Rows and roughly how far along a hidden order each lies, from 0 to 20:
In the rows, zero is written as 128.
[174 129 140 130 147 125 125 126 111 122 100 133 139  93 126  93] : 20
[157 132 138 140 140 139 122 146  96 126  54 130 151  89 122  77] : 18
[187 128 137 131 150 122 130 119 119 119  94 132 136  86 133  95] : 19
[157 126 135 132 143 119 144 124 120 106  27 130 136 104 140  74] : 6
[164 128 124 148 136 127 134 148 111 113  11 126 138 100 135  81] : 0
[198 129 137 144 131 115 147 110 146 112  20 147 137  92 157 117] : 7
[143 125 130 135 136 117 146 129 121 102  14 132 138 103 143  74] : 5
[136 130 137 136 135 126 133 119 119 118  71 142 143  89 135  98] : 19
[133 127 119 151 130 125 139 146 113 108   1 136 140  92 140  79] : 0
[144 129 139 132 138 123 133 120 119 115  87 141 143  91 135  99] : 18
[192 129 131 143 138 125 134 142 109 115  24 125 138 103 139  90] : 0
[190 125 143 122 131  98 160  77 168 102  38 139 123 114 168 117] : 3
[154 129 135 138 134 116 140  98 141 117  75 150 137  77 146 117] : 20
[239 132 165 102 153 115 131  95 132 123 146 116 129 121 139 110] : 18
[173 128 134 135 138 124 141 133 119 111  10 129 138 100 139  82] : 5
[168 127 135 143 124 106 157  91 160 106  24 155 134  92 165 126] : 6
[107 126 127 146 128 115 143 107 136 108  71 164 142  73 146 111] : 20

[157 124 124 146 126 123 107 111 127 122 179 117 132 107 143 175 111 131
 114 119 120 169 112 127 131 174  74 128 112 122] : 0
[108  90 115 140 130 170 137 135 123 126 129 137 126 134 105  76 164 137
 160 130 184 142  92 131  80 125 161 122 120 118] : 8
[101 198 125 188 131 108  65 110 128 122 182 110 132 108 167 110  77 126
 120 120  87 155 145 127 145 146  65 119 155 128] : 4
[128 145 118 181 129 127  75 110 131 118 194 120 123 100 139 111  95 128
 119 119 148 169 123 126 130 152  74 117 132 123] : 0
[ 90 121 137 112 131 179 161 142 114 145  84 135 133 158 138   1 149 157
 159 138 175 111 113 147  91 111 213 131 146 119] : 19
[ 89 125 132 119 133 170 162 140 114 141  90 135 134 157 134  11 154 144
 160 140 162 113 113 140 100 109 207 130 146 120] : 18
[143 167 139 133 123 108 140 111 120 131 170 103 140 116 177 171  67 152
 119 119  40 152 134 141 136 179  80 136 130 126] : 6
[ 89 198 148 136 128 140 109 122 134 143 126 118 132 134 192  33  73 167
 129 127 122 130 146 145 125 115 156 132 168 128] : 14
[ 87 136 134 117 133 155 128 137 113 141  87 133 136 156 146   6 148 140
 153 139 133 101 121 129 115 102 211 128 162 125] : 20

Part 3:
[130 117 143  98 135 188 130 147 128  86 153 128 108 106 112 122 106  69
 101 127 122 121 112 120 162 136 131] : 6
[156 128 121  86 120 130 110  87 126 151 152 183 111 148 112 144 122 117
 125 139  96 121  88 146 166 126 155] : 0
[142 126 142  97 131 171 126 118 125 100 159 128 109 125 108 132 108  71
 116 131 106 121  98 133 168 132 145] : 4
[145 128 142  95 128 167 126 115 124 103 160 123 102 126 106 133 110  81
 121 130 104 122  99 135 169 133 148] : 4
[135 119 140  96 136 182 130 138 127  95 155 127 108 111 112 125 109  68
 105 128 118 120  99 128 166 134 138] : 5
[128 109 155 180  96 186 170 122 142  17 139   1 187  66 100 159  84  72
  91 108 173 132 204  80  96 153  69] : 20
[127 128 154  97 130 183 134 149 126  65 163  98 120 104 115 122  99  70
 105 119 132 128 118 110 148 140 119] : 8
[133 152 173 121  98 177 150 127 127  22 173  14 162 105 111 140  84  95
 124 104 153 133 154  94 114 151  98] : 14
[122 119 154 146 112 187 151 153 134  35 151  42 157  78 118 132  90  80
  96 108 165 122 162  90 117 146  91] : 15
[163 150 136  76 108 125 113  66 122 135 162 153 119 161 107 154 116 125
 144 133  91 128  90 151 164 130 157] : 0
[122 125 154 104 130 190 136 158 127  59 158  95 125  98 118 118  97  67
  99 119 139 125 122 107 145 139 113] : 9
[126 128 155 102 129 187 137 154 127  63 160  95 124 100 117 121  99  73
 103 118 137 127 119 110 144 141 117] : 8

Part 4:
[126 120 112 122 165 120 136 135 114 150 105 146 101 138 110 143 200  74
 129] : 6
[ 89 128 131 209 150 180 123  87 103 154 107  88  87 129 123 172 188 181
  87] : 17
[129 134 121 145 108 152 115 107 130 102 149 110 122 141 118 133  94 158
  96] : 16
[115 104 117 178 126 156 137  78  93 171  98 115  99 155 109 157 135 199
 173] : 20
[157 127 126 159 156 125  51 164 127  59 140 110 123 138 131 111 122 126
 156] : 15
[108 128 114 145 165 105 106 142 109 146  61 147  98 104 114 145 215  85
 148] : 0
[121 101 127 116 148 114 145 139  94 112 121 125 129 142 121 114 172 115
 179] : 15
[125 130 114 160 143 138  78 142  95 119  99 108 107  89 146 146 205  97
 127] : 7
[142 151 120 160 153  99  84 151  95 121 128 143 115 142 126 170 175  75
 150] : 7
[143 138 119  71 113  89 127 153 114 116 130 151 147 119 127  76 179  70
 160] : 10
[ 80 153 125 131 101 127 110 111  98 181 124 164 143 117  91 103  90 123
 163] : 19
[146 117 139 156 139 157 131 109 120 105 128  85 102 157 120 144 124 165
 110] : 14
[138 145 130 154 128 107  94 163 123  47 116 106 100 136 130 131 147 113
 147] : 12
[130 141 112 113 158  89 104 143 102 124  78 153 120 127 117 124 170  78
 166] : 4
[162 104 128 174 181 129  85 189 110  46  83  98  85 138 119 162 184 139
 160] : 12
[124 106 109 139 203 122 113 156  94 127  42 136  81 160 128 151 220  90
 154] : 1
[149 127 139 113 139 111 118 172 125  50 196 121 140 170 112  85 121 104
 153] : 14
[ 99 127 134 156 120 142 124  89 124 178  75 127 101 151 124 150 182  91
 145] : 10
[143 160 120 133 129  97 101 169 103 104 130 125 127 159 118 108 140  86
 187] : 18
[119 106 108 122 196 139 129 133 107 163  71 138  87 133 117 167 214  82
 147] : 8
